Below is a small trained network, with its code and all its weights. Each question gives an input and a target symbol and asks what happens when units are switched off, that is, made to give their printed mean instead of their output.

import numpy as np


def w(rows, s, z=0):
    codes = np.array(rows[::2]) - 128.0
    scale = np.full(codes.shape[1], s)
    scale[-1] = z or s
    return codes * scale


def f(y):
    return np.maximum(y, 0)


def softmax(a):
    e = np.exp(a - a.max(-1, keepdims=True))
    return e / e.sum(-1, keepdims=True)


def log_softmax(a):
    a = a - a.max(-1, keepdims=True)
    return a - np.log(np.exp(a).sum(-1, keepdims=True))


def net(x, mask):
    ids = ['αβγδελμξπστφψω'.index(c) for c in x.split()]
    T = len(ids)
    res = E[ids] + P[:T]
    u = 0
    for l in range(3):
        r = res
        for j in range(2):
            rows = slice(3 * j, 3 * j + 3)
            q, k, v = (r @ M[l][rows].T for M in (Q, K, V))
            z = softmax(np.where(np.tri(T) > 0, q @ k.T / 3**0.5, -1e9)) @ v
            o = O[l][rows]
            res = res + np.where(mask[u + j], z, o[:, -1]) @ o[:, :-1]
        u += 2
        y = f(res @ A[l][:, :-1].T + A[l][:, -1])
        res = res + np.where(mask[u : u + 4], y, B[l][:, -1]) @ B[l][:, :-1]
        u += 4
    return log_softmax(res[-1] @ U[:, :-1].T + U[:, -1])


Q, K, V, O, A, B = {}, {}, {}, {}, {}, {}
E = w([
[126,129,96,104],'α',
[171,134,143,62],'β',
[131,178,143,186],'γ',
[145,138,159,146],'δ',
[12,127,194,116],'ε',
[172,25,91,107],'λ',
[162,213,99,248],'μ',
[76,124,189,97],'ξ',
[88,205,152,249],'π',
[239,184,143,77],'σ',
[194,149,131,137],'τ',
[35,131,194,102],'φ',
[237,214,111,199],'ψ',
[106,133,172,102],'ω',
],0.014)
P = w([
[159,125,40,107],'0',
[245,15,215,76],'1',
[161,160,66,169],'2',
[133,182,112,89],'3',
[221,42,224,129],'4',
[139,159,79,174],'5',
[123,183,121,80],'6',
[229,67,217,173],'7',
[121,156,93,180],'8',
[120,185,123,80],'9',
[237,77,219,200],'10',
[102,152,105,170],'11',
[109,181,130,62],'12',
],0.012)
Q[0] = w([
[93,162,139,62],'L0H0',
[115,229,159,138],'L0H0',
[166,147,35,113],'L0H0',
[73,109,70,185],'L0H1',
[151,11,141,158],'L0H1',
[189,42,245,214],'L0H1',
],0.011)
K[0] = w([
[95,196,110,42],'L0H0',
[120,216,161,146],'L0H0',
[193,162,84,133],'L0H0',
[130,64,165,169],'L0H1',
[83,80,112,68],'L0H1',
[93,48,1,75],'L0H1',
],0.011)
V[0] = w([
[89,202,69,2],'L0H0',
[96,94,75,75],'L0H0',
[37,160,215,156],'L0H0',
[59,41,86,141],'L0H1',
[39,152,122,63],'L0H1',
[133,128,200,198],'L0H1',
],0.007)
O[0] = w([
[179,134,68,255,81],'L0H0',
[159,176,125,209,53],'L0H0',
[225,154,99,74,46],'L0H0',
[72,126,214,167,3],'L0H1',
[95,90,131,218,2],'L0H1',
[94,119,110,73,127],'L0H1',
],0.0074,0.0058)
A[0] = w([
[134,140,7,124,230],'L0N0',
[142,80,238,114,129],'L0N1',
[37,180,33,53,252],'L0N2',
[95,219,38,89,31],'L0N3',
],0.012,0.0021)
B[0] = w([
[99,91,252,111,233],'L0N0',
[180,110,76,195,216],'L0N1',
[159,70,101,159,250],'L0N2',
[135,224,3,146,249],'L0N3',
],0.014,0.011)
Q[1] = w([
[129,42,189,81],'L1H0',
[225,160,200,85],'L1H0',
[154,211,217,2],'L1H0',
[141,104,134,95],'L1H1',
[149,149,138,100],'L1H1',
[55,149,114,82],'L1H1',
],0.011)
K[1] = w([
[137,46,234,105],'L1H0',
[156,189,206,75],'L1H0',
[250,199,144,157],'L1H0',
[128,107,153,124],'L1H1',
[149,139,145,74],'L1H1',
[185,102,67,68],'L1H1',
],0.011)
V[1] = w([
[254,114,129,175],'L1H0',
[134,139,168,154],'L1H0',
[142,114,103,111],'L1H0',
[228,146,150,167],'L1H1',
[44,147,65,140],'L1H1',
[133,234,211,147],'L1H1',
],0.0096)
O[1] = w([
[173,60,74,72,240],'L1H0',
[129,138,66,129,86],'L1H0',
[131,105,159,123,164],'L1H0',
[155,47,71,48,254],'L1H1',
[160,197,249,210,93],'L1H1',
[251,151,1,81,114],'L1H1',
],0.0069,0.009)
A[1] = w([
[117,143,219,109,255],'L1N0',
[130,94,24,207,77],'L1N1',
[154,60,70,133,107],'L1N2',
[154,15,254,164,58],'L1N3',
],0.0085,0.0056)
B[1] = w([
[109,22,154,215,131],'L1N0',
[119,179,156,155,232],'L1N1',
[110,140,157,184,252],'L1N2',
[168,189,111,2,161],'L1N3',
],0.012,0.017)
Q[2] = w([
[100,198,183,57],'L2H0',
[33,164,75,119],'L2H0',
[97,113,9,47],'L2H0',
[60,92,24,104],'L2H1',
[137,110,97,118],'L2H1',
[225,63,115,180],'L2H1',
],0.014)
K[2] = w([
[181,217,157,81],'L2H0',
[75,226,121,111],'L2H0',
[119,168,17,59],'L2H0',
[56,152,58,85],'L2H1',
[120,106,96,110],'L2H1',
[157,3,60,162],'L2H1',
],0.013)
V[2] = w([
[106,117,2,74],'L2H0',
[80,232,159,11],'L2H0',
[15,208,123,208],'L2H0',
[91,195,122,191],'L2H1',
[94,24,34,181],'L2H1',
[118,176,59,73],'L2H1',
],0.0096)
O[2] = w([
[254,128,188,184,189],'L2H0',
[196,208,191,42,11],'L2H0',
[28,243,172,141,68],'L2H0',
[166,199,117,173,127],'L2H1',
[172,22,46,194,166],'L2H1',
[68,126,74,87,137],'L2H1',
],0.0088,0.012)
A[2] = w([
[65,140,160,168,1],'L2N0',
[131,4,149,129,109],'L2N1',
[169,14,148,50,142],'L2N2',
[145,115,187,204,214],'L2N3',
],0.012,0.0071)
B[2] = w([
[214,113,97,171,144],'L2N0',
[236,162,140,66,252],'L2N1',
[37,132,157,197,243],'L2N2',
[7,134,130,55,206],'L2N3',
],0.015,0.025)
U = w([
[84,75,68,118,99],'α',
[152,79,157,118,181],'β',
[59,137,139,86,127],'γ',
[121,150,161,66,105],'δ',
[73,87,122,195,33],'ε',
[87,109,174,163,245],'λ',
[95,165,124,150,64],'μ',
[98,101,115,56,182],'ξ',
[129,179,131,179,2],'π',
[139,103,131,246,63],'σ',
[118,93,135,156,221],'τ',
[57,79,127,132,132],'φ',
[175,143,59,128,140],'ψ',
[82,101,130,59,165],'ω',
],0.012,0.0053)

Each question gives the input, a string of symbols that net reads in full, and the target symbol t.
The units are the heads (3 rows each of Q, K, V and O) and the neurons (one row each of A and B). Each row of codes is followed by its name. A weight is (code - 128) times the scale printed after its matrix; where a second scale follows, it is the last column's (O, A, B and U).
mask holds one flag per unit, layer by layer, with each layer's heads first. A switched-off unit (its flag False) gives its mean, the last column of its rows in O or B, instead of its output. The means were averaged over made-up inputs and are rounded, as every weight is.
A unit's drop is (log p(t) with every unit on - log p(t) with that unit switched off) / (log p(t) with every unit on - log p(t) with every unit switched off).
most important unit: the unit with the biggest drop
top k neurons: the k neurons with the biggest drops, biggest first
k most important neurons of layer l: the k neurons of layer l with the biggest drops, biggest first
heads that matter: for each layer, one digit per head in row order, 1 if its drop is at least 0.15 and else 0, layers parted by /
input ε ψ β ξ ψ π γ ψ, target π: top 4 neurons : (L0N2, L1N3, L0N1, L0N0)
input ψ β δ π ε λ ψ λ, target β: top neuron : (L0N3)
input σ ψ σ β λ, target ψ: 3 most important neurons of layer 0 : (L0N1, L0N0, L0N3)
input σ μ τ φ ε λ, target λ: top 2 neurons : (L2N2, L0N3)
input ψ σ β ψ λ λ σ ε β ψ ψ ψ ξ, target ψ: top 2 neurons : (L2N2, L0N3)
input β δ β ξ ψ, target α: heads that matter : 11 / 11 / 11
input τ ψ φ ψ π α, target α: 2 most important neurons of layer 1 : (L1N1, L1N3)
input π α β φ β β α ψ β ε ψ, target λ: 3 most important neurons of layer 0 : (L0N0, L0N3, L0N1)
input σ π δ ε α, target ψ: top 2 neurons : (L0N0, L2N1)
input μ σ σ σ ψ β λ λ, target σ: 2 most important neurons of layer 2 : (L2N2, L2N3)
input λ ψ β β ψ, target δ: heads that matter : 11 / 01 / 01
input ψ ω π ω α, target β: top 2 neurons : (L2N1, L0N3)
input π ψ μ μ ψ ξ ψ β ψ β β β, target β: top 4 neurons : (L2N1, L0N2, L1N3, L1N1)
input π β ψ ε ε β σ μ, target λ: top 2 neurons : (L2N2, L1N3)
input β ψ ψ β ε ε β β ψ ω λ λ σ, target σ: heads that matter : 00 / 10 / 10
input φ ψ μ ψ β, target μ: most important unit : L0N1
input β σ ψ ψ σ, target α: top 2 neurons : (L0N0, L0N1)
input β λ σ σ ψ σ β σ π, target π: 2 most important neurons of layer 2 : (L2N1, L2N2)
input ε ε ω ξ ε, target π: 2 most important neurons of layer 0 : (L0N2, L0N1)
input σ φ ξ μ ψ μ β λ ψ ω β, target ψ: most important neuron of layer 2 : (L2N1)
input λ π σ β ψ, target δ: top 2 neurons : (L0N3, L0N0)
input σ ψ α β β ω ε σ, target ψ: top 4 neurons : (L0N0, L2N1, L0N1, L2N2)
input α ψ γ ξ β, target ε: top 2 neurons : (L1N1, L0N1)
